Below is a small trained network, with its code and all its weights. Each question gives an input and a class and asks what happens when units are switched off, that is, made to give their printed mean instead of their output.

import numpy as np


def w(rows, s, z=0):
    codes = np.array(rows[::2]) - 128.0
    scale = np.full(codes.shape[1], s)
    scale[-1] = z or s
    return codes * scale


def norm(h):
    return h / np.sqrt((h * h).mean(-1, keepdims=True) + 1e-5)


def f(y):
    return y / 2 * (1 + np.tanh(0.7978845608 * (y + 0.044715 * y**3)))


def log_softmax(a):
    a = a - a.max(-1, keepdims=True)
    return a - np.log(np.exp(a).sum(-1, keepdims=True))


def net(x, mask):
    res = np.array(x, float).reshape(1, 8) / 4 @ E
    u = 0
    for l in range(2):
        y = f(norm(res) @ A[l][:, :-1].T + A[l][:, -1])
        res = res + np.where(mask[u : u + 8], y, B[l][:, -1]) @ B[l][:, :-1]
        u += 8
    return log_softmax(norm(res)[-1] @ U[:, :-1].T + U[:, -1])


A, B = {}, {}
E = w([
[73,127,140,139,159,175,43,132,48,191,23],'x0',
[121,4,13,87,216,94,194,145,136,102,148],'x1',
[118,129,138,109,171,198,145,89,78,68,148],'x2',
[68,45,114,90,199,153,139,127,84,59,134],'x3',
[154,71,99,87,146,165,56,53,220,243,124],'x4',
[154,108,131,117,137,103,101,109,217,140,167],'x5',
[6,102,156,86,177,81,107,214,37,102,49],'x6',
[107,107,140,93,143,129,151,131,182,3,189],'x7',
],0.0016)
A[0] = w([
[134,136,164,91,156,125,105,80,221,30,180,115],'0.n0',
[119,164,143,134,126,182,34,59,98,229,102,40],'0.n1',
[158,187,232,161,31,92,102,108,138,65,141,60],'0.n2',
[95,170,129,165,112,96,132,126,62,187,74,104],'0.n3',
[111,203,203,168,92,76,144,181,184,82,122,120],'0.n4',
[138,186,107,146,111,163,30,96,113,146,177,3],'0.n5',
[1,81,105,62,216,106,112,130,104,154,87,38],'0.n6',
[125,78,119,130,146,139,197,120,70,33,172,42],'0.n7',
],0.0033,0.0015)
B[0] = w([
[151,155,141,174,72,112,162,179,67,157,72,219],'0.n0',
[49,47,130,131,76,197,157,24,104,134,126,239],'0.n1',
[134,170,203,144,35,95,149,197,159,16,221,249],'0.n2',
[211,105,162,89,134,162,212,166,31,137,159,209],'0.n3',
[215,135,196,140,102,187,95,125,133,77,162,233],'0.n4',
[14,83,176,32,153,123,120,99,137,114,112,133],'0.n5',
[171,148,217,113,129,67,49,162,150,70,132,237],'0.n6',
[84,254,72,51,154,179,117,35,122,87,162,210],'0.n7',
],0.003,0.0017)
A[1] = w([
[199,146,124,149,102,171,167,89,120,174,199,157],'1.n0',
[84,88,139,89,171,71,61,193,121,79,107,7],'1.n1',
[89,75,155,133,92,195,109,50,169,181,111,56],'1.n2',
[181,112,62,151,142,90,140,121,233,177,166,40],'1.n3',
[87,103,70,101,178,138,122,81,102,169,48,177],'1.n4',
[51,138,199,107,129,198,118,146,44,94,140,119],'1.n5',
[84,198,57,107,199,161,193,121,99,82,171,35],'1.n6',
[139,120,155,157,118,146,170,187,3,180,101,9],'1.n7',
],0.0042,0.0016)
B[1] = w([
[85,111,122,122,204,108,87,166,106,114,113,215],'1.n0',
[91,82,197,100,229,106,4,131,123,136,193,169],'1.n1',
[55,155,142,237,134,167,92,77,138,173,155,184],'1.n2',
[150,75,17,198,185,24,191,220,182,143,3,185],'1.n3',
[122,198,182,136,63,125,150,155,159,77,151,193],'1.n4',
[166,109,64,160,139,85,145,129,186,189,132,253],'1.n5',
[68,142,38,44,71,191,142,25,145,104,109,193],'1.n6',
[190,57,115,27,93,150,196,139,93,180,52,178],'1.n7',
],0.0042,0.0029)
U = w([
[16,133,184,238,97,229,89,5,150,235,130,139],'0',
[70,68,216,55,251,71,2,162,101,103,158,219],'1',
[38,187,20,22,137,198,183,8,112,25,162,144],'2',
[151,89,19,205,184,31,203,196,221,146,55,79],'3',
[188,246,228,173,35,117,169,197,143,47,244,253],'4',
[201,80,165,34,77,145,229,175,14,213,23,8],'5',
],0.0072,0.00056)

Each question gives the input, the list of numbers given to net, and the class t.
The units are the neurons (one row each of A and B). Each row of codes is followed by its name. A weight is (code - 128) times the scale printed after its matrix; where a second scale follows, it is the last column's (A, B and U).
mask holds one flag per neuron, layer by layer. A switched-off neuron (its flag False) gives its mean, the last column of its row in B, instead of its output. The means were averaged over made-up inputs and are rounded, as every weight is.
A unit's drop is (log p(t) with every unit on - log p(t) with that unit switched off) / (log p(t) with every unit on - log p(t) with every unit switched off).
k most important neurons: the k neurons with the biggest drops, biggest first
top k neurons in layer l: the k neurons of layer l with the biggest drops, biggest first
drop of u: that unit's drop, to one decimal
input [3,-2,6,3,4,6,3,1], class 0: 4 most important neurons -> 0.n1, 1.n2, 0.n2, 1.n0
input [0,-1,-5,-4,-8,-8,4,2], class 5: most important neuron -> 1.n7
input [-7,-2,2,-1,-8,-6,6,5], class 2: top 2 neurons in layer 0 -> 0.n7, 0.n6
input [-8,5,7,-7,1,-8,5,-6], class 2: 2 most important neurons -> 1.n6, 0.n7
input [7,4,-4,0,-2,-2,-4,4], class 1: 2 most important neurons -> 0.n6, 1.n1
input [8,-3,2,-2,3,-8,5,3], class 5: 2 most important neurons -> 0.n3, 1.n7
input [-2,4,7,-3,8,-8,4,-6], class 0: 4 most important neurons -> 0.n1, 1.n2, 0.n0, 1.n3
input [8,-6,-7,-5,-3,6,1,-6], class 5: top 3 neurons in layer 1 -> 1.n7, 1.n1, 1.n6
input [3,3,-7,-6,-8,-1,3,3], class 5: top 2 neurons in layer 0 -> 0.n3, 0.n6
input [0,0,-1,4,-8,-6,-6,-5], class 2: top 2 neurons in layer 0 -> 0.n7, 0.n0
input [-7,4,4,-1,-2,1,-3,1], class 2: 3 most important neurons -> 0.n7, 1.n6, 1.n5
input [-6,1,-5,0,-4,-7,-8,-3], class 3: 2 most important neurons -> 1.n3, 1.n0
input [0,6,0,-7,-6,0,8,0], class 1: top 2 neurons in layer 0 -> 0.n6, 0.n0
input [6,5,-7,2,5,3,0,-6], class 0: top neuron in layer 1 -> 1.n2
input [6,0,-6,2,-5,7,-4,-8], class 5: 3 most important neurons -> 0.n3, 1.n7, 0.n7
input [0,-5,-8,-7,2,-4,4,-8], class 5: 2 most important neurons -> 0.n3, 1.n7
input [1,8,-3,-5,0,-5,5,1], class 1: drop of 1.n1 -> 0.1
input [2,1,-3,0,-4,-8,-6,2], class 2: drop of 0.n7 -> 0.1
input [-8,-1,-2,7,-1,2,6,6], class 2: drop of 0.n7 -> 2.8
input [-5,-2,8,5,-8,-2,-5,-7], class 2: most important neuron -> 1.n6
